Below are the code and all the weights of a small trained network. Each question names an input and a target symbol and asks about switching units off, where a switched-off unit gives its printed mean instead of its output.

import numpy as np


def w(rows, s, z=0):
    codes = np.array(rows[::2]) - 128.0
    scale = np.full(codes.shape[1], s)
    scale[-1] = z or s
    return codes * scale


def norm(h):
    return h / np.sqrt((h * h).mean(-1, keepdims=True) + 1e-5)


def f(y):
    return y / 2 * (1 + np.tanh(0.7978845608 * (y + 0.044715 * y**3)))


def softmax(a):
    e = np.exp(a - a.max(-1, keepdims=True))
    return e / e.sum(-1, keepdims=True)


def log_softmax(a):
    a = a - a.max(-1, keepdims=True)
    return a - np.log(np.exp(a).sum(-1, keepdims=True))


def net(x, mask):
    ids = ['ΓΘΠΣβδεζφ'.index(c) for c in x.split()]
    T = len(ids)
    res = E[ids] + P[:T]
    u = 0
    for l in range(3):
        r = norm(res)
        for j in range(2):
            rows = slice(3 * j, 3 * j + 3)
            q, k, v = (r @ M[l][rows].T for M in (Q, K, V))
            z = softmax(np.where(np.tri(T) > 0, q @ k.T / 3**0.5, -1e9)) @ v
            o = O[l][rows]
            res = res + np.where(mask[u + j], z, o[:, -1]) @ o[:, :-1]
        u += 2
        y = f(norm(res) @ A[l][:, :-1].T + A[l][:, -1])
        res = res + np.where(mask[u : u + 4], y, B[l][:, -1]) @ B[l][:, :-1]
        u += 4
    return log_softmax(norm(res)[-1] @ U[:, :-1].T + U[:, -1])


Q, K, V, O, A, B = {}, {}, {}, {}, {}, {}
E = w([
[25,144,24],'Γ',
[190,121,171],'Θ',
[136,184,126],'Π',
[211,91,175],'Σ',
[168,107,197],'β',
[174,121,157],'δ',
[108,7,144],'ε',
[172,121,151],'ζ',
[157,122,193],'φ',
],0.013)
P = w([
[154,179,253],'0',
[213,144,162],'1',
[135,162,172],'2',
[162,129,131],'3',
[156,120,112],'4',
[143,115,102],'5',
[128,110,101],'6',
[101,120,108],'7',
[92,114,104],'8',
],0.0063)
Q[0] = w([
[219,84,181],'L0H1',
[254,127,131],'L0H1',
[116,150,102],'L0H1',
[60,130,49],'L0H2',
[109,69,179],'L0H2',
[21,149,193],'L0H2',
],0.0069)
K[0] = w([
[68,65,143],'L0H1',
[74,171,234],'L0H1',
[14,198,214],'L0H1',
[55,171,73],'L0H2',
[159,122,202],'L0H2',
[255,154,200],'L0H2',
],0.0063)
V[0] = w([
[94,209,173],'L0H1',
[253,62,216],'L0H1',
[193,155,239],'L0H1',
[201,215,209],'L0H2',
[122,109,113],'L0H2',
[97,60,101],'L0H2',
],0.0048)
O[0] = w([
[169,172,55,107],'L0H1',
[203,80,161,253],'L0H1',
[174,197,252,204],'L0H1',
[184,89,93,174],'L0H2',
[66,113,191,124],'L0H2',
[107,85,222,124],'L0H2',
],0.004,0.0056)
A[0] = w([
[78,227,21,22],'L0N1',
[102,106,234,249],'L0N2',
[95,208,26,1],'L0N3',
[103,184,254,127],'L0N4',
],0.0067,0.0006)
B[0] = w([
[208,116,68,136],'L0N1',
[240,144,1,251],'L0N2',
[230,155,39,123],'L0N3',
[199,78,149,196],'L0N4',
],0.0048,0.0031)
Q[1] = w([
[7,170,104],'L1H1',
[53,178,115],'L1H1',
[93,150,188],'L1H1',
[92,112,31],'L1H2',
[15,59,125],'L1H2',
[180,96,133],'L1H2',
],0.011)
K[1] = w([
[113,126,246],'L1H1',
[195,115,168],'L1H1',
[123,105,85],'L1H1',
[105,202,60],'L1H2',
[53,117,62],'L1H2',
[142,95,63],'L1H2',
],0.013)
V[1] = w([
[49,7,131],'L1H1',
[98,100,63],'L1H1',
[99,172,80],'L1H1',
[156,168,76],'L1H2',
[14,226,159],'L1H2',
[136,151,3],'L1H2',
],0.0062)
O[1] = w([
[78,221,34,121],'L1H1',
[130,174,26,98],'L1H1',
[150,130,54,75],'L1H1',
[226,131,216,107],'L1H2',
[254,14,89,2],'L1H2',
[228,84,72,70],'L1H2',
],0.0048,0.0072)
A[1] = w([
[151,6,184,252],'L1N1',
[35,103,100,112],'L1N2',
[254,215,109,37],'L1N3',
[39,213,243,233],'L1N4',
],0.0058,0.0027)
B[1] = w([
[93,200,77,214],'L1N1',
[109,45,145,137],'L1N2',
[81,3,82,140],'L1N3',
[151,144,71,254],'L1N4',
],0.013,0.0069)
Q[2] = w([
[49,3,149],'L2H1',
[169,61,208],'L2H1',
[157,103,233],'L2H1',
[110,122,244],'L2H2',
[1,148,56],'L2H2',
[226,72,136],'L2H2',
],0.008)
K[2] = w([
[107,113,188],'L2H1',
[104,197,110],'L2H1',
[165,223,124],'L2H1',
[114,124,249],'L2H2',
[87,85,96],'L2H2',
[215,153,175],'L2H2',
],0.011)
V[2] = w([
[168,153,2],'L2H1',
[37,41,105],'L2H1',
[128,148,168],'L2H1',
[108,88,139],'L2H2',
[182,151,127],'L2H2',
[65,129,67],'L2H2',
],0.0088)
O[2] = w([
[167,100,60,196],'L2H1',
[99,111,151,44],'L2H1',
[138,125,141,146],'L2H1',
[137,146,116,80],'L2H2',
[1,132,69,102],'L2H2',
[214,94,134,253],'L2H2',
],0.0079,0.0029)
A[2] = w([
[249,153,99,133],'L2N1',
[182,39,124,139],'L2N2',
[92,178,188,253],'L2N3',
[192,223,228,64],'L2N4',
],0.011,0.0047)
B[2] = w([
[71,166,161,254],'L2N1',
[130,176,115,205],'L2N2',
[145,217,151,198],'L2N3',
[254,133,153,232],'L2N4',
],0.0095,0.0069)
U = w([
[181,143,166,189],'Γ',
[9,193,131,139],'Θ',
[118,126,17,105],'Π',
[69,28,169,253],'Σ',
[92,104,137,59],'β',
[99,99,137,67],'δ',
[93,101,140,74],'ε',
[101,104,134,63],'ζ',
[91,103,140,73],'φ',
],0.013,0.007)

Each question gives the input, a string of symbols that net reads in full, and the target symbol t.
The units are the heads (3 rows each of Q, K, V and O) and the neurons (one row each of A and B). Each row of codes is followed by its name. A weight is (code - 128) times the scale printed after its matrix; where a second scale follows, it is the last column's (O, A, B and U).
mask holds one flag per unit, layer by layer, with each layer's heads first. A switched-off unit (its flag False) gives its mean, the last column of its rows in O or B, instead of its output. The means were averaged over made-up inputs and are rounded, as every weight is.
A unit's drop is (log p(t) with every unit on - log p(t) with that unit switched off) / (log p(t) with every unit on - log p(t) with every unit switched off).
The circuit of an input: a set's keep is (log p(t) with only the set's units on - log p(t) with every unit switched off) / (log p(t) with every unit on - log p(t) with every unit switched off). Starting from the 12 units with the biggest drops (on a tie, the unit counted first), units are removed one at a time, each time the one whose removal leaves the highest keep (on an exact tie, the one counted first), for as long as the keep stays at least 0.8.
circuit, biggest first: the units of the circuit, biggest drop first
top k neurons: the k neurons with the biggest drops, biggest first
top k neurons in layer l: the k neurons of layer l with the biggest drops, biggest first
heads that matter: for each layer, one digit per head in row order, 1 if its drop is at least 0.15 and else 0, layers parted by /
drop of u: that unit's drop, to one decimal
input Γ Π ε Σ, target Π: heads that matter => 00 / 10 / 10
input ε φ Γ ζ ζ Π, target Π: circuit, biggest first => (L2H1; L1N3; L1H1)
input ε Π ε, target Θ: top 4 neurons => (L1N4; L1N1; L0N2; L1N3)
input φ Π ε ε ε, target Π: heads that matter => 11 / 01 / 01
input φ φ ε ε Γ ε ε Θ, target Π: top 2 neurons => (L1N3; L2N4)
input ε Θ ε ζ ζ ε Π Γ β, target Π: circuit, biggest first => (L1H1; L0N2; L1N3)
input Π φ Γ Σ δ, target Π: circuit, biggest first => (L1H1; L1N3)
input Π ζ ε ζ Π ε Σ ε, target Π: heads that matter => 01 / 00 / 01
input ζ ε Γ ε ζ, target Π: circuit, biggest first => (L1H1; L1N3)
input Π Π ε ζ ε ε ε ε ζ, target Θ: heads that matter => 11 / 10 / 10
input Θ ε Γ ζ δ ε ε ε φ, target Π: heads that matter => 00 / 11 / 00
input Γ φ ε δ φ ε ε Π, target Π: heads that matter => 00 / 11 / 10
input β Θ ε Π ε Π ε Γ β, target Π: top neuron in layer 2 => (L2N2)
input ζ Γ Σ ζ Π ε ζ Σ, target Π: top neuron in layer 0 => (L0N2)
input ζ Θ ζ Π ε β ε ε ε, target Σ: top 2 neurons in layer 1 => (L1N2; L1N4)
input Π Π ε Γ ε δ, target Π: top 2 neurons => (L1N3; L2N4)
input Π δ ε ζ ε, target Θ: top 2 neurons in layer 1 => (L1N1; L1N2)
input δ Π Π Θ Γ Π ε ζ Θ, target Π: drop of L1N3 => 0.2
input ε Γ ζ ζ, target Π: drop of L2H1 => 0.2
input ζ φ ε ε ε ε ε ε ε, target Σ: drop of L2H1 => 0.1
input φ ε Γ, target Π: top neuron => (L2N4)
